Below are the code and all the weights of a small trained network. Each question names an input and a class and asks about switching units off, where a switched-off unit gives its printed mean instead of its output.

import numpy as np


def w(rows, s, z=0):
    codes = np.array(rows[::2]) - 128.0
    scale = np.full(codes.shape[1], s)
    scale[-1] = z or s
    return codes * scale


def f(y):
    return np.maximum(y, 0)


def log_softmax(a):
    a = a - a.max(-1, keepdims=True)
    return a - np.log(np.exp(a).sum(-1, keepdims=True))


def net(x, mask):
    res = np.array(x, float).reshape(1, 6) / 4 @ E
    y = f(res @ A[0][:, :-1].T + A[0][:, -1])
    res = res + np.where(mask, y, B[0][:, -1]) @ B[0][:, :-1]
    return log_softmax(res[-1] @ U[:, :-1].T + U[:, -1])


A, B = {}, {}
E = w([
[127,126,129],'x0',
[125,128,125],'x1',
[13,176,91],'x2',
[171,248,180],'x3',
[66,95,254],'x4',
[126,127,126],'x5',
],0.0038)
A[0] = w([
[108,71,102,86],'neuron 0',
[118,72,111,71],'neuron 1',
[147,143,84,75],'neuron 2',
[93,11,84,39],'neuron 3',
[129,124,129,108],'neuron 4',
[147,143,84,70],'neuron 5',
[121,121,144,254],'neuron 6',
[139,135,105,95],'neuron 7',
[144,121,133,111],'neuron 8',
[140,134,105,97],'neuron 9',
[149,194,153,61],'neuron 10',
[108,113,188,67],'neuron 11',
[147,177,146,70],'neuron 12',
[181,142,33,64],'neuron 13',
[114,116,159,73],'neuron 14',
[97,103,199,48],'neuron 15',
[153,148,70,58],'neuron 16',
[152,238,171,38],'neuron 17',
[164,113,141,91],'neuron 18',
[62,168,100,57],'neuron 19',
[95,103,203,43],'neuron 20',
[98,144,118,89],'neuron 21',
[105,115,197,80],'neuron 22',
[117,119,153,79],'neuron 23',
[211,89,156,59],'neuron 24',
[146,142,89,77],'neuron 25',
[65,168,103,61],'neuron 26',
[224,86,167,46],'neuron 27',
[155,152,65,60],'neuron 28',
[107,140,119,100],'neuron 29',
[99,108,191,53],'neuron 30',
[39,171,111,55],'neuron 31',
],0.011,0.0052)
B[0] = w([
[152,139,182,148],'neuron 0',
[140,151,176,139],'neuron 1',
[87,139,128,137],'neuron 2',
[169,157,248,166],'neuron 3',
[138,133,130,128],'neuron 4',
[92,139,127,135],'neuron 5',
[191,199,30,253],'neuron 6',
[109,134,128,131],'neuron 7',
[127,114,126,132],'neuron 8',
[108,134,128,132],'neuron 9',
[141,148,194,144],'neuron 10',
[71,134,129,144],'neuron 11',
[134,147,174,138],'neuron 12',
[28,139,125,162],'neuron 13',
[97,135,124,131],'neuron 14',
[49,145,128,147],'neuron 15',
[72,146,128,139],'neuron 16',
[164,143,252,159],'neuron 17',
[128,99,126,137],'neuron 18',
[141,43,122,144],'neuron 19',
[44,147,126,148],'neuron 20',
[137,101,124,133],'neuron 21',
[60,133,129,154],'neuron 22',
[106,136,126,130],'neuron 23',
[123,40,113,155],'neuron 24',
[92,140,127,135],'neuron 25',
[143,48,120,143],'neuron 26',
[131,21,113,160],'neuron 27',
[62,144,129,143],'neuron 28',
[131,109,130,132],'neuron 29',
[60,145,126,143],'neuron 30',
[150,31,107,152],'neuron 31',
],0.046,0.0053)
U = w([
[141,150,111,255],'0',
[32,159,123,59],'1',
[176,155,232,58],'2',
[153,3,98,54],'3',
[149,172,95,164],'4',
[160,165,95,146],'5',
],0.0061,0.008)

Each question gives the input, the list of numbers given to net, and the class t.
The units are the neurons (one row each of A and B). Each row of codes is followed by its name. A weight is (code - 128) times the scale printed after its matrix; where a second scale follows, it is the last column's (A, B and U).
mask holds one flag per neuron, in row order. A switched-off neuron (its flag False) gives its mean, the last column of its row in B, instead of its output. The means were averaged over made-up inputs and are rounded, as every weight is.
A unit's drop is (log p(t) with every unit on - log p(t) with that unit switched off) / (log p(t) with every unit on - log p(t) with every unit switched off).
The circuit of an input: a set's keep is (log p(t) with only the set's units on - log p(t) with every unit switched off) / (log p(t) with every unit on - log p(t) with every unit switched off). Starting from the 12 units with the biggest drops (on a tie, the unit counted first), units are removed one at a time, each time the one whose removal leaves the highest keep (on an exact tie, the one counted first), for as long as the keep stays at least 0.8.
circuit, biggest first: the units of the circuit, biggest drop first
unit that matters most: the unit with the biggest drop
k most important neurons: the k neurons with the biggest drops, biggest first
drop of u: that unit's drop, to one decimal
input [-1,3,6,7,5,3], class 2: unit that matters most => neuron 17
input [1,5,-5,0,-7,2], class 1: circuit, biggest first => (neuron 13; neuron 28)
input [-3,-2,8,-5,-2,8], class 3: circuit, biggest first => (neuron 31; neuron 19)
input [-3,-4,5,-1,3,-3], class 3: 2 most important neurons => (neuron 31; neuron 3)
input [3,-3,-7,-5,-3,-6], class 3: 2 most important neurons => (neuron 27; neuron 24)
input [7,-1,-7,6,-4,-4], class 3: 3 most important neurons => (neuron 27; neuron 24; neuron 3)
input [4,-5,-6,-1,1,-1], class 3: circuit, biggest first => (neuron 27; neuron 24)
input [-2,4,3,7,-3,6], class 2: 2 most important neurons => (neuron 17; neuron 10)
input [-2,2,-4,-5,1,1], class 2: 2 most important neurons => (neuron 3; neuron 0)
input [1,-5,7,3,-7,4], class 1: 2 most important neurons => (neuron 13; neuron 28)
input [1,-5,2,3,6,1], class 1: 3 most important neurons => (neuron 22; neuron 20; neuron 15)
input [-6,2,2,-8,-8,-1], class 1: drop of neuron 19 => 0.0
input [4,4,7,7,-3,-4], class 2: drop of neuron 24 => 0.1
input [2,2,6,-2,2,-4], class 3: most important neuron => (neuron 31)
input [-3,-2,4,-8,-2,2], class 2: drop of neuron 3 => 0.6
input [4,5,-7,6,-1,-6], class 3: 3 most important neurons => (neuron 27; neuron 24; neuron 3)
input [0,3,-7,-7,1,6], class 2: drop of neuron 3 => 1.2
